Here is a tiny trained network, its code and every weight. The questions are about switching its units off for an input and a class, where a switched-off unit gives its printed mean instead of its output.

import numpy as np


def w(rows, s, z=0):
    codes = np.array(rows[::2]) - 128.0
    scale = np.full(codes.shape[1], s)
    scale[-1] = z or s
    return codes * scale


def norm(h):
    return h / np.sqrt((h * h).mean(-1, keepdims=True) + 1e-5)


def f(y):
    return np.maximum(y, 0)


def log_softmax(a):
    a = a - a.max(-1, keepdims=True)
    return a - np.log(np.exp(a).sum(-1, keepdims=True))


def net(x, mask):
    res = np.array(x, float).reshape(1, 3) / 4 @ E
    u = 0
    for l in range(4):
        y = f(norm(res) @ A[l][:, :-1].T + A[l][:, -1])
        res = res + np.where(mask[u : u + 8], y, B[l][:, -1]) @ B[l][:, :-1]
        u += 8
    return log_softmax(norm(res)[-1] @ U[:, :-1].T + U[:, -1])


A, B = {}, {}
E = w([
[90,147,113,157,157,115,177,63,76,43,156,142],'x0',
[63,204,124,117,120,108,82,198,166,98,182,138],'x1',
[147,117,253,213,196,41,93,128,149,118,118,136],'x2',
],0.0052)
A[0] = w([
[204,131,148,186,153,157,101,109,94,125,127,104,38],'L0N1',
[127,185,84,89,2,187,149,119,162,242,132,71,221],'L0N2',
[108,156,189,194,177,114,57,167,186,128,168,111,156],'L0N3',
[159,134,86,105,131,142,174,108,112,114,134,178,105],'L0N4',
[93,196,178,207,104,121,77,140,137,152,183,118,45],'L0N5',
[85,143,55,96,99,98,188,91,100,76,159,107,72],'L0N6',
[81,122,110,132,136,34,215,42,90,33,177,107,3],'L0N7',
[198,75,165,217,166,90,157,121,132,117,57,138,123],'L0N8',
],0.0027,0.0015)
B[0] = w([
[78,70,80,45,104,128,163,155,80,99,131,165,153],'L0N1',
[159,63,68,149,216,26,98,119,47,36,116,156,252],'L0N2',
[184,105,13,70,147,129,147,164,53,16,98,169,232],'L0N3',
[143,94,126,95,211,28,117,110,148,113,139,210,171],'L0N4',
[136,101,132,58,114,122,250,90,104,127,102,49,182],'L0N5',
[178,88,149,172,195,152,88,137,88,58,63,135,201],'L0N6',
[143,127,113,212,174,254,152,194,144,150,105,212,222],'L0N7',
[120,112,44,39,178,147,113,102,46,64,89,153,219],'L0N8',
],0.0031,0.0035)
A[1] = w([
[160,97,108,124,171,141,125,146,89,81,108,164,168],'L1N1',
[97,123,145,91,103,132,120,92,141,135,169,91,74],'L1N2',
[51,223,154,137,114,137,92,158,164,126,174,130,61],'L1N3',
[72,215,147,126,84,88,86,155,163,126,210,109,33],'L1N4',
[174,99,155,105,62,137,71,187,224,254,124,78,62],'L1N5',
[135,97,120,132,123,96,145,87,100,116,157,98,71],'L1N6',
[133,102,128,157,141,165,155,98,130,167,98,180,88],'L1N7',
[162,106,134,159,134,57,87,105,125,134,176,112,5],'L1N8',
],0.0052,0.0024)
B[1] = w([
[68,171,141,110,95,142,51,182,202,170,121,67,254],'L1N1',
[156,121,124,111,155,113,141,147,128,92,86,157,128],'L1N2',
[206,95,108,146,79,99,179,143,212,131,177,98,161],'L1N3',
[217,155,148,153,43,99,222,136,227,95,166,50,159],'L1N4',
[111,212,101,254,217,234,119,88,7,137,168,216,165],'L1N5',
[128,186,128,152,98,102,133,158,178,142,156,76,148],'L1N6',
[106,198,167,87,109,121,155,129,217,112,198,70,163],'L1N7',
[64,95,188,36,148,133,60,136,170,96,78,125,138],'L1N8',
],0.0041,0.007)
A[2] = w([
[195,117,152,153,143,184,148,104,59,204,123,171,111],'L2N1',
[119,68,153,57,135,133,120,51,137,143,86,60,118],'L2N2',
[122,72,194,169,152,49,107,126,136,125,89,171,18],'L2N3',
[147,119,229,195,169,21,82,152,153,158,126,166,9],'L2N4',
[204,76,179,132,102,137,177,24,88,228,86,102,45],'L2N5',
[154,127,103,124,164,117,71,164,89,196,84,128,102],'L2N6',
[152,67,159,152,129,150,212,1,151,171,66,63,45],'L2N7',
[68,119,151,183,132,173,205,34,93,108,173,143,52],'L2N8',
],0.0044,0.0016)
B[2] = w([
[70,192,117,199,139,92,82,161,192,106,217,137,194],'L2N1',
[138,178,130,116,119,58,162,223,157,116,203,41,230],'L2N2',
[156,127,78,43,127,99,90,103,47,165,66,128,208],'L2N3',
[152,45,35,2,117,133,147,17,52,106,75,115,253],'L2N4',
[128,229,73,126,66,78,184,243,241,14,237,57,210],'L2N5',
[152,199,178,207,185,203,148,59,123,117,140,168,231],'L2N6',
[167,214,115,119,7,33,192,238,199,54,243,148,225],'L2N7',
[141,186,106,227,176,145,52,136,147,220,167,163,207],'L2N8',
],0.0035,0.0031)
A[3] = w([
[104,70,72,21,43,164,138,96,72,146,104,136,7],'L3N1',
[135,121,143,175,145,185,66,149,124,162,115,76,198],'L3N2',
[116,79,80,34,87,162,155,110,83,164,146,117,24],'L3N3',
[106,125,109,125,108,134,100,159,168,87,129,127,201],'L3N4',
[130,144,57,126,115,186,156,122,96,137,159,148,140],'L3N5',
[79,147,129,254,131,152,157,42,91,90,145,235,7],'L3N6',
[65,132,179,77,111,129,81,143,165,148,85,66,119],'L3N7',
[145,40,237,102,133,47,111,94,112,113,58,150,69],'L3N8',
],0.0054,0.0014)
B[3] = w([
[87,55,149,60,200,65,99,29,26,48,58,59,184],'L3N1',
[85,101,143,199,112,174,156,116,120,120,139,153,188],'L3N2',
[111,133,161,81,209,64,95,106,92,101,52,124,176],'L3N3',
[135,89,197,121,104,109,172,82,116,221,130,69,252],'L3N4',
[181,115,209,125,179,71,108,100,113,100,77,166,242],'L3N5',
[236,168,98,196,135,229,37,154,110,253,138,208,237],'L3N6',
[45,81,137,171,111,184,143,141,108,168,134,136,168],'L3N7',
[94,117,21,29,146,132,124,85,41,96,74,94,196],'L3N8',
],0.0051,0.0041)
U = w([
[123,104,95,18,189,76,99,75,55,79,44,104,186],'0',
[156,166,128,129,65,63,182,180,226,96,213,72,174],'1',
[167,166,112,234,175,222,82,119,107,159,134,245,153],'2',
[2,47,183,160,104,180,140,139,136,204,106,91,125],'3',
[102,66,148,116,52,122,172,91,168,158,83,254,2],'4',
[109,39,144,120,69,129,173,62,182,150,106,243,3],'5',
],0.0092,0.0036)

Each question gives the input, the list of numbers given to net, and the class t.
The units are the neurons (one row each of A and B). Each row of codes is followed by its name. A weight is (code - 128) times the scale printed after its matrix; where a second scale follows, it is the last column's (A, B and U).
mask holds one flag per neuron, layer by layer. A switched-off neuron (its flag False) gives its mean, the last column of its row in B, instead of its output. The means were averaged over made-up inputs and are rounded, as every weight is.
A unit's drop is (log p(t) with every unit on - log p(t) with that unit switched off) / (log p(t) with every unit on - log p(t) with every unit switched off).
The circuit of an input: a set's keep is (log p(t) with only the set's units on - log p(t) with every unit switched off) / (log p(t) with every unit on - log p(t) with every unit switched off). Starting from the 12 units with the biggest drops (on a tie, the unit counted first), units are removed one at a time, each time the one whose removal leaves the highest keep (on an exact tie, the one counted first), for as long as the keep stays at least 0.8.
circuit, biggest first: the units of the circuit, biggest drop first
unit that matters most: the unit with the biggest drop
k most important neurons: the k neurons with the biggest drops, biggest first
k most important neurons of layer l: the k neurons of layer l with the biggest drops, biggest first
drop of u: that unit's drop, to one decimal
input [-4,5,-5], class 0: 2 most important neurons of layer 2 -> (L2N5 L2N7)
input [-8,-7,-3], class 2: circuit, biggest first -> (L1N5)
input [-8,8,8], class 0: circuit, biggest first -> (L2N4 L1N1)
input [-8,-8,4], class 1: 2 most important neurons -> (L2N5 L0N8)
input [-5,3,-5], class 0: 3 most important neurons -> (L0N2 L2N8 L0N7)
input [-6,7,7], class 0: 2 most important neurons -> (L2N4 L1N1)
input [-7,3,6], class 2: 3 most important neurons -> (L1N5 L0N2 L2N6)
input [3,0,1], class 3: 3 most important neurons of layer 1 -> (L1N1 L1N5 L1N7)
input [-3,3,-3], class 3: 3 most important neurons of layer 0 -> (L0N2 L0N3 L0N8)
input [-3,7,8], class 0: 2 most important neurons -> (L2N4 L3N8)
input [2,-2,3], class 3: 4 most important neurons -> (L1N1 L0N8 L0N2 L1N5)
input [1,7,7], class 0: 2 most important neurons -> (L2N4 L3N8)
input [-6,1,5], class 2: 2 most important neurons -> (L1N5 L0N2)
input [5,-8,-7], class 1: unit that matters most -> L2N7
input [3,-5,4], class 1: 2 most important neurons -> (L0N2 L2N7)
input [-8,8,-8], class 0: 2 most important neurons -> (L0N2 L1N1)
input [-7,6,3], class 2: 3 most important neurons -> (L1N5 L2N7 L2N5)
input [7,6,-3], class 2: 2 most important neurons -> (L0N7 L0N6)
input [-8,4,1], class 2: drop of L1N5 -> 0.9
input [-6,5,-4], class 2: drop of L1N5 -> 2.7
input [-6,-2,7], class 0: drop of L3N8 -> 0.0
input [-7,0,8], class 0: circuit, biggest first -> (L2N4)
input [-1,1,4], class 0: drop of L3N8 -> 0.3
